Below are the code and all the weights of a small trained network. Each question names an input and a class and asks about switching units off, where a switched-off unit gives its printed mean instead of its output.

import numpy as np


def w(rows, s, z=0):
    codes = np.array(rows[::2]) - 128.0
    scale = np.full(codes.shape[1], s)
    scale[-1] = z or s
    return codes * scale


def f(y):
    return np.maximum(y, 0)


def log_softmax(a):
    a = a - a.max(-1, keepdims=True)
    return a - np.log(np.exp(a).sum(-1, keepdims=True))


def net(x, mask):
    res = np.array(x, float).reshape(1, 3) / 4 @ E
    y = f(res @ A[0][:, :-1].T + A[0][:, -1])
    res = res + np.where(mask, y, B[0][:, -1]) @ B[0][:, :-1]
    return log_softmax(res[-1] @ U[:, :-1].T + U[:, -1])


A, B = {}, {}
E = w([
[142,131,3,112],'x0',
[128,20,126,158],'x1',
[161,145,128,252],'x2',
],0.011)
A[0] = w([
[127,159,156,103,178],'neuron 0',
[118,97,237,30,240],'neuron 1',
[129,91,182,182,134],'neuron 2',
[116,93,76,60,124],'neuron 3',
[156,158,28,227,12],'neuron 4',
[119,217,124,60,201],'neuron 5',
[115,132,109,111,98],'neuron 6',
[116,58,133,94,156],'neuron 7',
[142,154,206,233,117],'neuron 8',
[118,106,61,48,131],'neuron 9',
[136,17,57,143,17],'neuron 10',
[108,46,203,145,121],'neuron 11',
[128,245,68,115,142],'neuron 12',
[142,77,128,139,184],'neuron 13',
[119,167,140,58,165],'neuron 14',
[122,250,233,115,255],'neuron 15',
],0.014,0.0034)
B[0] = w([
[110,118,117,172,165],'neuron 0',
[60,243,227,150,246],'neuron 1',
[208,123,148,204,196],'neuron 2',
[162,49,133,64,204],'neuron 3',
[18,237,107,118,222],'neuron 4',
[155,177,5,212,210],'neuron 5',
[149,110,124,127,145],'neuron 6',
[100,130,153,33,189],'neuron 7',
[205,24,80,130,236],'neuron 8',
[191,40,123,93,215],'neuron 9',
[36,69,175,212,213],'neuron 10',
[215,194,209,119,210],'neuron 11',
[201,200,53,41,215],'neuron 12',
[127,140,188,163,176],'neuron 13',
[126,137,81,220,187],'neuron 14',
[4,11,105,150,251],'neuron 15',
],0.03,0.013)
U = w([
[41,137,133,173,253],'0',
[237,107,73,93,110],'1',
[130,195,209,92,100],'2',
[121,1,155,50,121],'3',
[120,13,104,145,32],'4',
[116,209,97,78,46],'5',
[243,103,141,164,76],'6',
],0.0082,0.0029)

Each question gives the input, the list of numbers given to net, and the class t.
The units are the neurons (one row each of A and B). Each row of codes is followed by its name. A weight is (code - 128) times the scale printed after its matrix; where a second scale follows, it is the last column's (A, B and U).
mask holds one flag per neuron, in row order. A switched-off neuron (its flag False) gives its mean, the last column of its row in B, instead of its output. The means were averaged over made-up inputs and are rounded, as every weight is.
A unit's drop is (log p(t) with every unit on - log p(t) with that unit switched off) / (log p(t) with every unit on - log p(t) with every unit switched off).
The circuit of an input: a set's keep is (log p(t) with only the set's units on - log p(t) with every unit switched off) / (log p(t) with every unit on - log p(t) with every unit switched off). Starting from the 12 units with the biggest drops (on a tie, the unit counted first), units are removed one at a time, each time the one whose removal leaves the highest keep (on an exact tie, the one counted first), for as long as the keep stays at least 0.8.
circuit, biggest first: the units of the circuit, biggest drop first
most important unit: the unit with the biggest drop
top k neurons: the k neurons with the biggest drops, biggest first
drop when u is switched off: that unit's drop, to one decimal
input [-7,2,5], class 6: most important unit : neuron 11
input [2,0,5], class 5: circuit, biggest first : (neuron 15; neuron 4)
input [-4,1,7], class 6: top 3 neurons : (neuron 2; neuron 11; neuron 10)
input [-1,-7,1], class 4: top 2 neurons : (neuron 15; neuron 1)
input [0,-6,4], class 4: top 2 neurons : (neuron 15; neuron 1)
input [6,0,-1], class 1: top 2 neurons : (neuron 15; neuron 1)
input [0,1,8], class 6: top 4 neurons : (neuron 8; neuron 15; neuron 1; neuron 2)
input [4,-1,8], class 5: top 2 neurons : (neuron 4; neuron 15)
input [0,-2,5], class 4: top 3 neurons : (neuron 1; neuron 8; neuron 11)
input [2,-1,1], class 5: top 2 neurons : (neuron 8; neuron 15)
input [-8,2,-3], class 2: top 2 neurons : (neuron 11; neuron 1)
input [1,-4,-7], class 1: top 2 neurons : (neuron 9; neuron 4)
input [8,4,2], class 0: top 3 neurons : (neuron 4; neuron 10; neuron 8)
input [3,6,2], class 0: most important unit : neuron 10
input [-1,6,2], class 6: drop when neuron 15 is switched off : 0.3
input [6,-4,8], class 5: drop when neuron 4 is switched off : 0.7
input [-1,-7,5], class 4: drop when neuron 1 is switched off : 0.4
